Each row is followed by its class.
[  1 -35  25 -18  10  -5  17 -21 -13  19 -19  -6 -58 -13  23  18 -43  36
   8 -26  11  12  16 -47  16  16  71 -40   6  47 -16 -26  25   1   0]
U
[ 15 -55  19  38  24 -26  -6   8   6  21 -34 -22 -24  31  10  23 -42  -8
  13 -23  -3  25  -7 -26  38 -11  49  -3  -8  15 -42 -21  25 -13 -31]
W
[ 39 -58  35  33  11  -3 -18   0 -10  -9  36 -45 -36  12  -1  39 -35  -1
  32 -19  45  25 -10 -53  52 -64  -1 -22   6  19 -33  41  -1 -11 -19]
V
[  4 -45   4   5  33 -28  16   9 -12  23   2 -10 -44  11  14  22 -13  16
  -6 -39  12  21  17  -2  26 -58   6   8  -2   9  -6  17  20   6 -54]
R
[ -6  -1 -24  12  47  29  45 -19   7  44 -40   7 -57  11  43  26 -86  38
  18 -46  -6  21  67 -37  12  27  81 -51 -19  62 -28 -44  15  -8 -21]
J
[  1 -37 -23  12  21  12  23 -37  -2  -3  19 -18 -79 -20  23  20 -59  27
   1 -25  18  24  16 -35  17 -14  55  -4 -21  26   5  19  37  21 -15]
M
[ 23 -26 -22   1  27 -21  27 -21   0  20 -35 -13 -52  -8  62  42 -47  49
  22 -40  43  48  58 -48   5   3  55 -28 -23  54 -34  -5  18  -7  11]
B
[ 37 -24  26 -15   6 -25   1 -27 -33  -7   1  -6 -22 -20  31  33 -40  54
  27 -13  23  15 -12  -4   3 -15  44  -8   0  88  -9 -10  25   7  36]
M
[-10 -37 -14 -34  17 -23  19 -32   5  -4  10 -26 -58 -21  31  27 -33  39
  -8 -13  28  19  29 -17   2 -24  63 -30  -1   5  -5   0  16  12  13]
U
[ 41 -25  34  39  17 -25 -32   7  -3  27  19   1 -34  36  15  29 -68  10
  11 -32  22  10 -21 -28  38 -34  34 -20 -19  53 -26  -8  19 -10  -7]
V
[-41  41  -4   7  -4  13  20 -31  25  -7  35   6  27  -8 -19 -59  45 -40
  -1   7 -19   3 -57   2 -25  74 -15  68   4  29  81  18   7  30  53]
Z
[ -2 -34  -5 -16   7 -27  12 -32  -9  14  -3   0 -43 -12  31  30 -40  33
  15 -29  33  21  25 -41   0 -23  56 -20   1  51 -14   5  22   9  16]
M
[-10 -12  40  11  20 -32   7  37 -13  14  15  12   6  31 -20  -7 -20  24
 -16 -19 -18 -28 -24  11  24 -47   2  32  15   0  18   0  10   2 -45]
J
[ 35 -35 -11  27  24  -8 -66   3  -4 -16  39 -17  -2  20  26   3 -70  -1
   6 -20  30  28 -24  26  19  14  12  26 -37  23  -4  25  11 -10  14]
M
[ -21  -13  -51    5  -12    0  -14  -53   27   76  -13   20 -114    4
   62   25  -33   27    6  -30   22   14   40  -19   10  -37   59  -82
  -35   34  -14  -18   27   20  -18]
U
[ 25 -16  17  45  25  -7   7   8  29  28  44 -17 -52  56 -16  16 -43  -1
  11 -54   9 -20  -6 -56  38 -14  29  -8   0  44  15   6   5  -2  -3]
Q
[ 26 -26  -2  -5  31  -2  29  -4  -8  19   9   0 -37  -8   7   8 -29  24
  -1 -17   5 -12  12  -1  19  13  49 -16   8  44 -29 -10  26  10   7]
R
[ 28 -15  11 -26  12  11  -5 -31  -8   5  26   6 -64 -20  33  22 -61  37
   2 -12   6   8 -15  -6 -10  23  66 -25 -10  61  -2 -18  39  10  27]
U
[ 19 -53  26  17  13 -28 -15   5 -11   1  25 -29 -50   6   7  26 -43   7
  20 -31  27  13  -7 -23  41 -41  22   2   5  12 -16  23   1   2 -16]
W
[ 19 -32 -19  46  41 -37  -1  19  13  22   5 -34 -37  57  28 -26  -2  -5
   0 -19   4 -16 -28   5  30 -48 -28  72  -6  13 -27  30  13   9 -37]
V
[  0 -52  29  59   7   6 -10  13   0  25   7 -20 -41  48  -5  47 -64  -5
  38 -56  12  -6   3 -94  49 -71  24 -67  36  25 -34   9 -33 -18 -48]
J
[ 21 -23  -7 -24   9 -16  33 -20 -15  -9  -6 -23 -40 -23  32  35 -36  47
  10 -31  36  21  24  -8  -5 -11  61 -36   2  31 -27   5  25   4  22]
Z
[  1 -34 -12  10  24   1  29 -24   1  37 -35 -10 -63   7  28  15 -49  33
  16 -32   8   6  27 -38  21   2  80 -41  -4  53 -42 -22  44   5  -8]
S
[ 26 -40  20  37   8 -23 -26  -1 -10  29  33 -23 -48  28   6  31 -51   2
  21 -37  19  18  -5 -36  39 -43  12 -22  -3  36 -14  16   1   7 -32]
M
[ 42 -36  48   5  22 -23 -22  16   2   9  61 -32 -46  16 -23  13 -47  21
  -2 -30  25 -20 -24 -25  45 -59  32 -15   1  25 -20  27   6  -6 -12]
Q
[ 43 -44  62  49   1   2 -23 -10 -10   6  11 -19  -8   4  -6  45 -34   4
  36 -25  19   9 -14 -48  52 -29  11 -28   7  50 -16  -1 -15  -4  -5]
M
[ 24 -38  21  41  17 -10 -18  11   7  17  23 -15 -37  24   0  29 -28  -6
  13 -26  15   8 -13 -30  39 -41   7 -18   4  13 -28  17  -2   1 -23]
B
[  9 -22   2 -12  10  -2  -4 -35 -20 -13   9   7  -8 -25  38  32 -53  37
  22 -22  30  31   1 -25 -10  23  59 -13  -5  45  -3  -1  21   3  39]
S
[ 17 -51   8 -32  -7 -24  18 -36 -17  -7 -35  -6 -14 -33  49  34  -5  38
  26 -26  57  18  10 -35  10 -10  49  12  10  54 -20   1  -5   4  46]
V
[ 53 -30  28  15   4 -32 -57 -11 -21  -1  86 -27 -40  -9  15  30 -49  -1
  27 -35  45  22 -30 -51  13 -61   0   7  -6  25  -2  48 -18  -3  10]
R
[ 42 -47   9  57  25   6 -20  13   5  13   1 -51 -32  35 -12  21 -28  12
  13 -15   4   8  -8 -25  65 -58  24 -28  -7  -3 -62  16  -1 -10 -59]
B
[-17 -15 -40  -3  59  68  33 -20  33 -10 -30   7 -80   1  35  -4 -75  16
 -12  -4 -19  24  59  -7   0  55  69 -27 -27   5 -26 -34  54  -9 -17]
V
[-12 -21   5 -19  12 -19  27 -22 -11  16 -36   5 -20  -2  35  26 -68  41
  16 -22  19  21   3 -21  -5  20  70 -22  -3  58 -10 -30  41  -3  24]
Z
[-13 -18 -11  -3  23  -1  33 -30  -2  21  -7  14 -58  -6  28  23 -35  16
  16 -31   4  12  19 -25   0   0  54 -12   4  42 -11  -5  30  15   0]
W
[ 37 -45  11  39  25 -10  -7   6   3  18  12 -26 -40  27   4  30 -11   3
  16 -30  21  16   7 -31  42 -54  -2 -29   0  33 -27  15   5 -10 -27]
R
[ 11 -39  38   4  23 -40 -13  26 -20   2  25 -35 -12  24 -10  18 -42  14
  13 -31  16   2   7 -19  29 -45  18 -13  23   5 -27  13  -6  -6 -15]
S
[ 11 -38  20 -10  27 -23  -1 -18 -24  -5  16 -20 -51 -16   3  18 -66  33
   2  -6   7  25   4 -15  10 -11  69 -47  -1  41  -6 -27  44  -5  14]
R
[ 36 -46   5  53  22 -15  -4  15 -11  26  12 -13 -47  38  16  36 -23   6
  29 -40  22  17  -3 -29  50 -37  17  -6 -11  42 -38   9  21  -2 -29]
Q
[  6  10  10 -16  34  32  19 -31  -5  -4 -41   1 -42 -15  35  18 -82  53
  -8 -17 -19  38  44 -10 -24  21  65 -40 -28  43   2 -47  33 -16 -18]
V
[  5 -12 -45  77  57  24  -3  10  21  34  29 -16 -82  65  13  -4 -67 -17
  -5 -37 -40  -8  10  -3  23 -14  30   9 -26 -11 -18 -15  23   8 -63]
J
[ 31 -31  65   4  13 -10 -17  22  -4  23  -6  -2 -23   5  -3  17 -24  13
   6 -10  -8   0 -23  -2  43 -35   6 -20   8  17 -39  -1   1  -6 -53]
W
[-17 -33  20  38  -3 -21  18   6   9  15 -46 -19 -20  23  -8  10 -20   0
  17 -36   5   3   7 -68  46 -38  30  -7   8  20  -7  -2  -8  -6 -32]
M
[ 13 -28   6  -3  10 -22  11 -24 -22  26  30   7 -20 -12  32  43 -44  12
  30 -44  37  31  11 -25  -7  -1  44 -10   2  78   5   4  13   9  37]
J
[ 19 -58 -30   7  38 -34   2  25  -4  -1  13 -41 -61  23  36  10 -26 -15
  -5 -36  27  32   1 -15  13 -22   5  20 -11 -28 -46  38  28   3 -37]
S
[  9 -40  30  33  14 -15 -19  -3   7  18  24 -26 -41  20  -2  25 -49   1
  26 -24  18  23 -13 -40  51 -46  24  -7  -5  28  -5  20   0  -1 -27]
W
[ 18 -22  12 -15  32   1  14  -7  -6  25   9   6 -56  -7  22  13 -53  37
   6 -29   3  -3  16 -17  10 -18  73 -32   3  47 -46 -11  29  -3  -9]
J
[ -8 -11   1 -42  24 -49  51  -5 -23 -18   0  -2 -29 -17  29  27 -22  30
  10 -27  25  19   7 -12 -18 -16  47  -6  15  39  -7   4  41  10  40]
S
[-24 -32 -10  31 -11 -22  39 -34   6  24 -64  -5 -48  14  49  38  -2  -7
  44 -16  10  18 -24 -36  18   5  22 -17   1  72  24 -48  28  12  37]
U
[ 33 -63  44  -6  -7 -31   3  10   1  11  -6 -23 -51  12   1  34   9  12
   6 -32  24   2 -12 -29  51 -49  11 -56  25  13 -28   9   5   1 -33]
M
[  1 -41   2  41  27  27 -25  -6   6   7 -10 -41 -38  26  21  15 -54  21
  28 -22   7  25  11 -41  54 -39  23  -3 -14  19 -25  14 -18 -14 -54]
U
[ 38 -32  35   4  30  -6 -50  14   8  32  26 -17 -51  36   6  -3 -70  19
  -6 -11   8   7  -6 -36  37 -38  29 -14 -14  28 -54   5   2 -14 -46]
V
[ 27 -24   3  53  30  -2 -28  13  16  22  42 -11 -33  35  -5  -6 -73   5
  12  -5  -1 -16 -32 -13  55 -10  33 -18  -9  23 -23   1  23  -8 -16]
R
[ 16 -47  59  17  13 -63  -1  24 -16  32  17 -28  -8  19 -11  22 -36  19
   9 -36  23 -16   0 -21  51 -69   4 -16  25   8 -25  20  -6   1 -42]
M
[ 10 -52 -17  32  46 -43  -9   6  -3  32  19 -18 -59  40  39  23 -52 -13
   5 -48  17  37   3 -14  12 -31  31  17 -23  26 -20   0  34   0 -18]
J
[  0 -16  55  16  25 -27  -1  26 -14  37  47 -16 -20  32 -38 -21 -20   0
 -13 -31  -4 -20  -9 -24  44 -50   0   5  22  -7 -10  32   2   6 -67]
V
[-43 -26 -27 -13  18 -15  35 -24   1  39 -68  19 -51  21  50  23 -76  35
  14 -17   2  21   1 -28   0   9  82 -22  -8  67 -23 -50  50   6   2]
Z
[ -8 -37  27  29  -8 -10 -39  -4  15  50  21   1 -36  37  -3  -9 -28 -23
  10 -33  17   4 -42 -35  30 -12   5  -5  -2  31   6  19  21   3 -21]
Z
[ 49 -42  -1  48  21 -26   9  36   8  -6  -8 -46 -14  40  13  52 -65   8
  45 -21  28  11  -3 -17  82 -16  44 -37   0   9 -65  -3 -12 -19  -7]
W
[ -2 -10  13 -26  23  -9  16 -22   2  21  -4   1 -45   1  16  26 -69  43
   8 -21  -4   2  12  -6   9  -1  72 -45   7  49  -8 -28  12   6   2]
W
[-52 -24 -42  41  11   4  30 -23   5  12 -26   1 -39  13  40  16 -48  -2
  24  -3  -2  41  39 -41  12  18  32 -49   1 -30  -8 -21  33   1 -35]
V
[ 16 -44  38  40  14 -25 -10   7 -14  20  22 -12 -12   9   0  22 -22   1
   8 -34  18  13 -16 -19  36 -47  10   5  -2  25  -1  13   7   0 -25]
J
[ 44 -10 -33  21  28  31  11 -18 -15  25  -5   8 -43 -17  55  27 -34  51
  13 -14 -17  31  36   8  -7  -8  29   1 -15  39 -47  -2  16  12 -59]
R
[-16 -39 -41  -8  22  -9  47 -12  14  15 -51 -29   7  14  24  10 -16  26
  13 -24  36   8  47 -34  15  14  41   1   2  12 -27  10  12  -5   5]
S
[ 17  -6  30 -22  17   8  19 -12 -19  23   3  19 -47 -21   7   1 -47  36
  -2 -19 -12 -18 -12  -6  -6  18  63 -28   4  59 -21 -22  46   4   0]
Q
[ 30 -23  30  52  29  14   5  24 -11  24  16  -7 -21  37 -15  14 -35   5
   7 -24 -11 -11   3 -15  46 -35  10  -1  10  19 -44   9   9   1 -61]
V
[  8 -43   6  25  11 -23  -9   3   1  18   7 -34 -48  24  20  16 -22  14
  16 -26  17   7  -6 -34  41 -48  13   7   3  22 -16  16 -10   6 -29]
U
[-18   0  -4 -29  41  -3 -10  -2  -4  25 -17  26  13 -21  19 -44 -40  25
 -15   3 -16  18  13  43  -9  36  51  26 -20  39 -19 -12  37  -8  -8]
R
[ 70 -48  69  33  -6  -5 -18  17 -19  12   2 -31  -4  15  -6  42 -22  22
  40 -32  35  -2 -35 -49  63 -51  17 -19  15  45 -63  23 -10 -16 -22]
Z
[  9 -20 -22  -9  27  -3  10 -27 -15   9   0   5 -11  -6  40  15 -54  26
   4 -11  26  21  10  -2  -8  13  42  22 -20  33 -16   3  32   5  11]
V
[ 12 -28  -9  15  25  27  20 -28  -8   8  -5  -3 -64 -15  38  22 -52  30
  18 -27   8  18  15 -35   8   6  51 -26  -6  64 -14 -13  17   6   1]
J
[ 27 -35   9  88  36  48   5  14  20  39 -16 -22 -28  50 -13  20 -49   9
  19 -20 -19   0  -5 -34  73 -31  21 -11 -17  48 -43  -2   7  -7 -78]
Q
[ 21 -28   6  -5  17 -16   9 -16 -11  15  -8  -7 -46  -3  27  23 -60  47
   7 -23  11   6   2 -20   4  -2  69 -32  -8  52 -22 -25  33  -3   6]
Q
[-11  -3  49 -43   7 -32  15  -2   1  42 -15  32   9   8  11  15 -33  47
  26 -11   5 -12 -15 -11  14  -9  54 -44  26  77 -15 -27  22 -12  14]
Q
